Below are the code and all the weights of a small trained network. Each question names an input and a target symbol and asks about switching units off, where a switched-off unit gives its printed mean instead of its output.

import numpy as np


def w(rows, s, z=0):
    codes = np.array(rows[::2]) - 128.0
    scale = np.full(codes.shape[1], s)
    scale[-1] = z or s
    return codes * scale


def norm(h):
    return h / np.sqrt((h * h).mean(-1, keepdims=True) + 1e-5)


def f(y):
    return np.maximum(y, 0)


def softmax(a):
    e = np.exp(a - a.max(-1, keepdims=True))
    return e / e.sum(-1, keepdims=True)


def log_softmax(a):
    a = a - a.max(-1, keepdims=True)
    return a - np.log(np.exp(a).sum(-1, keepdims=True))


def net(x, mask):
    ids = ['ΘΞΨζπστ'.index(c) for c in x.split()]
    T = len(ids)
    res = E[ids] + P[:T]
    r = norm(res)
    for j in range(3):
        rows = slice(4 * j, 4 * j + 4)
        q, k, v = (r @ M[0][rows].T for M in (Q, K, V))
        z = softmax(np.where(np.tri(T) > 0, q @ k.T / 4**0.5, -1e9)) @ v
        o = O[0][rows]
        res = res + np.where(mask[j], z, o[:, -1]) @ o[:, :-1]
    y = f(norm(res) @ A[0][:, :-1].T + A[0][:, -1])
    res = res + np.where(mask[3:19], y, B[0][:, -1]) @ B[0][:, :-1]
    return log_softmax(norm(res)[-1] @ U[:, :-1].T + U[:, -1])


Q, K, V, O, A, B = {}, {}, {}, {}, {}, {}
E = w([
[153,101,122,119,130,133,99,114,155,118],'Θ',
[105,120,145,143,156,116,116,155,92,119],'Ξ',
[122,131,89,143,109,116,90,153,106,123],'Ψ',
[136,129,138,123,120,99,193,133,139,158],'ζ',
[147,184,151,109,108,144,207,119,127,163],'π',
[29,109,116,112,95,153,149,131,116,251],'σ',
[122,112,154,136,167,120,102,102,156,114],'τ',
],0.003)
P = w([
[139,141,214,228,2,100,89,81,158,85],'0',
[74,131,189,116,76,165,85,116,188,56],'1',
[145,105,173,38,108,84,93,92,91,109],'2',
[132,115,153,50,120,114,121,108,102,127],'3',
[136,119,140,60,132,127,149,112,114,134],'4',
[130,127,123,83,142,137,166,115,123,144],'5',
[119,143,109,101,157,136,188,124,132,139],'6',
[115,151,97,106,167,152,205,119,134,151],'7',
[115,155,84,115,177,161,227,135,140,158],'8',
[113,167,70,125,186,172,244,127,124,166],'9',
],0.00065)
Q[0] = w([
[100,147,173,148,180,156,167,110,139,206],'H1',
[103,114,107,155,149,126,61,111,138,1],'H1',
[131,132,102,120,96,90,132,182,71,139],'H1',
[174,86,155,83,143,169,133,41,215,94],'H1',
[150,128,136,125,92,148,167,92,133,130],'H2',
[60,167,114,181,208,101,80,135,122,111],'H2',
[154,109,159,118,135,144,142,90,151,129],'H2',
[93,164,72,163,111,118,110,167,108,135],'H2',
[103,206,132,125,50,89,215,137,86,239],'H3',
[178,159,78,99,41,114,130,83,190,150],'H3',
[154,68,66,173,180,177,14,127,162,45],'H3',
[184,65,160,71,172,134,139,106,184,124],'H3',
],0.0035)
K[0] = w([
[96,111,162,139,174,111,120,126,133,103],'H1',
[115,155,125,189,99,90,98,99,161,129],'H1',
[122,151,103,118,109,143,154,182,76,151],'H1',
[160,96,149,111,125,121,118,56,192,104],'H1',
[166,89,116,125,126,146,109,109,165,132],'H2',
[85,148,174,129,180,119,156,162,91,150],'H2',
[141,115,114,133,137,126,89,138,140,67],'H2',
[119,145,164,121,121,131,180,114,120,184],'H2',
[3,109,102,127,104,148,105,167,57,229],'H3',
[147,146,51,89,73,178,137,116,155,216],'H3',
[241,125,118,135,117,120,113,112,175,3],'H3',
[119,141,159,100,167,163,160,101,167,186],'H3',
],0.0042)
V[0] = w([
[200,73,69,114,86,162,74,136,145,106],'H1',
[68,144,136,106,128,160,84,118,154,179],'H1',
[149,88,171,169,172,75,70,86,142,59],'H1',
[204,119,73,123,48,168,160,100,132,136],'H1',
[151,132,84,134,117,132,91,123,174,138],'H2',
[173,88,153,57,174,163,155,81,190,110],'H2',
[182,123,122,73,143,152,106,113,169,114],'H2',
[146,116,149,86,153,132,123,156,107,131],'H2',
[74,112,145,84,108,183,148,23,237,248],'H3',
[10,114,74,143,82,110,48,120,98,211],'H3',
[159,119,250,120,206,125,153,117,131,128],'H3',
[93,73,196,143,147,156,119,147,117,203],'H3',
],0.0016)
O[0] = w([
[107,180,189,154,183,117,166,146,122,168,91],'H1',
[212,162,124,140,124,96,148,121,103,109,139],'H1',
[109,134,52,166,129,162,165,179,96,163,74],'H1',
[101,151,195,115,165,130,98,181,121,135,174],'H1',
[90,170,75,176,120,142,130,165,139,100,120],'H2',
[128,152,128,141,186,123,188,122,129,170,149],'H2',
[99,149,85,162,142,159,170,145,144,130,136],'H2',
[91,145,138,116,135,135,129,98,138,142,117],'H2',
[76,58,162,81,68,124,96,204,6,178,248],'H3',
[105,24,150,83,170,211,209,127,133,202,158],'H3',
[128,132,52,145,52,115,104,103,101,76,129],'H3',
[66,53,76,138,112,166,115,92,132,146,154],'H3',
],0.0017,0.0013)
A[0] = w([
[127,124,103,141,139,117,141,137,129,148,190],'N1',
[134,147,128,121,118,110,110,142,154,123,132],'N2',
[139,113,132,125,116,137,116,107,155,126,132],'N3',
[136,133,133,119,31,118,122,131,120,113,200],'N4',
[141,130,116,116,94,94,104,125,116,128,133],'N5',
[117,129,178,147,135,121,110,105,159,113,95],'N6',
[102,130,175,135,146,110,125,142,94,122,107],'N7',
[124,120,132,141,99,129,113,110,121,104,181],'N8',
[151,135,155,129,102,153,138,100,104,103,116],'N9',
[124,131,189,118,56,92,140,121,132,119,49],'N10',
[163,254,162,109,105,134,137,86,120,94,10],'N11',
[114,113,108,140,133,106,171,85,122,106,95],'N12',
[110,133,134,141,154,137,140,110,138,98,103],'N13',
[141,152,137,127,145,137,177,140,153,153,42],'N14',
[111,159,121,162,101,127,125,138,111,124,137],'N15',
[128,132,194,114,128,127,125,98,150,113,75],'N16',
],0.0049,0.0012)
B[0] = w([
[130,153,200,122,134,128,140,107,131,130,170],'N1',
[134,134,107,123,148,147,155,106,94,164,158],'N2',
[115,128,124,147,87,103,138,140,88,100,147],'N3',
[121,147,214,179,172,44,184,54,101,103,226],'N4',
[129,97,78,137,95,176,123,168,144,111,177],'N5',
[165,71,96,128,65,104,157,122,58,90,155],'N6',
[163,97,105,155,49,88,141,67,127,93,161],'N7',
[156,151,174,133,152,100,191,108,108,162,161],'N8',
[106,100,102,69,125,177,75,162,138,156,176],'N9',
[84,149,27,161,169,202,48,237,204,144,210],'N10',
[115,154,169,3,67,201,38,54,158,47,251],'N11',
[121,188,129,119,165,182,80,201,182,163,153],'N12',
[154,127,92,82,108,171,115,168,127,169,144],'N13',
[75,86,84,195,76,68,60,147,151,57,204],'N14',
[167,74,130,92,111,135,123,90,141,110,161],'N15',
[104,144,187,207,117,41,181,75,107,72,168],'N16',
],0.0027,0.003)
U = w([
[166,87,147,191,84,26,176,36,65,61,158],'Θ',
[204,74,5,111,104,209,62,196,94,123,103],'Ξ',
[188,226,185,113,254,158,123,126,132,210,163],'Ψ',
[46,183,117,224,165,52,113,206,236,110,160],'ζ',
[74,206,188,49,62,175,68,57,194,47,127],'π',
[20,57,186,88,87,163,221,136,113,235,137],'σ',
[116,137,138,114,125,119,141,116,143,136,1],'τ',
],0.0057,0.0046)

Each question gives the input, a string of symbols that net reads in full, and the target symbol t.
The units are the heads (4 rows each of Q, K, V and O) and the neurons (one row each of A and B). Each row of codes is followed by its name. A weight is (code - 128) times the scale printed after its matrix; where a second scale follows, it is the last column's (O, A, B and U).
mask holds one flag per unit, heads first, then neurons. A switched-off unit (its flag False) gives its mean, the last column of its rows in O or B, instead of its output. The means were averaged over made-up inputs and are rounded, as every weight is.
A unit's drop is (log p(t) with every unit on - log p(t) with that unit switched off) / (log p(t) with every unit on - log p(t) with every unit switched off).
The circuit of an input: a set's keep is (log p(t) with only the set's units on - log p(t) with every unit switched off) / (log p(t) with every unit on - log p(t) with every unit switched off). Starting from the 12 units with the biggest drops (on a tie, the unit counted first), units are removed one at a time, each time the one whose removal leaves the highest keep (on an exact tie, the one counted first), for as long as the keep stays at least 0.8.
circuit, biggest first: the units of the circuit, biggest drop first
unit that matters most: the unit with the biggest drop
k most important neurons: the k neurons with the biggest drops, biggest first
which heads matter: for each layer, one digit per head in row order, 1 if its drop is at least 0.15 and else 0, layers parted by /
drop of u: that unit's drop, to one decimal
input Θ π τ π π π π Ξ π τ, target Ξ: circuit, biggest first => [N4; N13; N6]
input π σ ζ Θ Θ, target Ξ: unit that matters most => H2
input π Ξ Θ Ξ π π π Ψ π τ, target Θ: 2 most important neurons => [N6; N10]
input π π π π π Ξ Ξ Ψ, target Θ: 3 most important neurons => [N11; N10; N4]
input π Ψ π ζ, target ζ: circuit, biggest first => [N10; N11]
input ζ Ξ Ξ, target Ξ: 2 most important neurons => [N4; N11]
input π π π Θ Ψ π τ τ, target Ξ: which heads matter => 111
input Ψ Θ Ψ π τ Θ τ Θ Ψ, target Ψ: which heads matter => 001
input ζ π τ Θ Ψ Ξ, target Θ: 3 most important neurons => [N7; N11; N10]
input Ξ Ψ Ψ Θ Ψ ζ Ψ Ψ σ Ψ, target ζ: which heads matter => 001
input Ψ τ π Θ τ π Θ τ, target Ψ: circuit, biggest first => [N14; N11; N13]
input π π π Ψ π τ π Ψ, target Ξ: 4 most important neurons => [N4; N11; N5; N14]
input Ψ Ψ ζ τ Ψ τ Ξ Ψ, target ζ: 2 most important neurons => [N11; N4]
input τ σ Θ Ψ Ξ ζ Θ, target Ξ: 3 most important neurons => [N4; N11; N16]
input σ Ξ π π τ, target Θ: which heads matter => 000
input Ξ Ψ Ξ τ Θ Ξ, target Ψ: 4 most important neurons => [N14; N11; N12; N10]
input Θ Ξ π π π π π Ξ Ξ, target Ψ: 3 most important neurons => [N12; N14; N11]
input Ψ ζ Ξ π τ τ ζ Ψ τ, target Ψ: 3 most important neurons => [N12; N14; N11]
input Ξ Ψ π Ξ Ψ π Ξ π Θ, target Θ: which heads matter => 001
input ζ Θ Θ τ π Ψ τ π ζ Θ, target Ψ: 3 most important neurons => [N14; N11; N1]
input π π Ψ π Θ ζ π Θ Ξ Θ, target Ψ: 3 most important neurons => [N14; N11; N10]
input Ψ Ψ π π π ζ τ Ξ Ξ, target Ξ: 3 most important neurons => [N4; N13; N11]
input σ π π ζ Ξ, target Θ: 3 most important neurons => [N11; N10; N7]
input σ σ Θ π π ζ Θ π σ π, target σ: drop of H3 => 2.9
input π Ξ Ξ π π π π Ψ, target Θ: drop of N10 => 0.5
input Ψ ζ Ψ Θ π Ψ, target Ψ: drop of H3 => 1.1
input Θ Ψ τ Ψ Ξ Ξ σ π, target σ: drop of N11 => 0.2
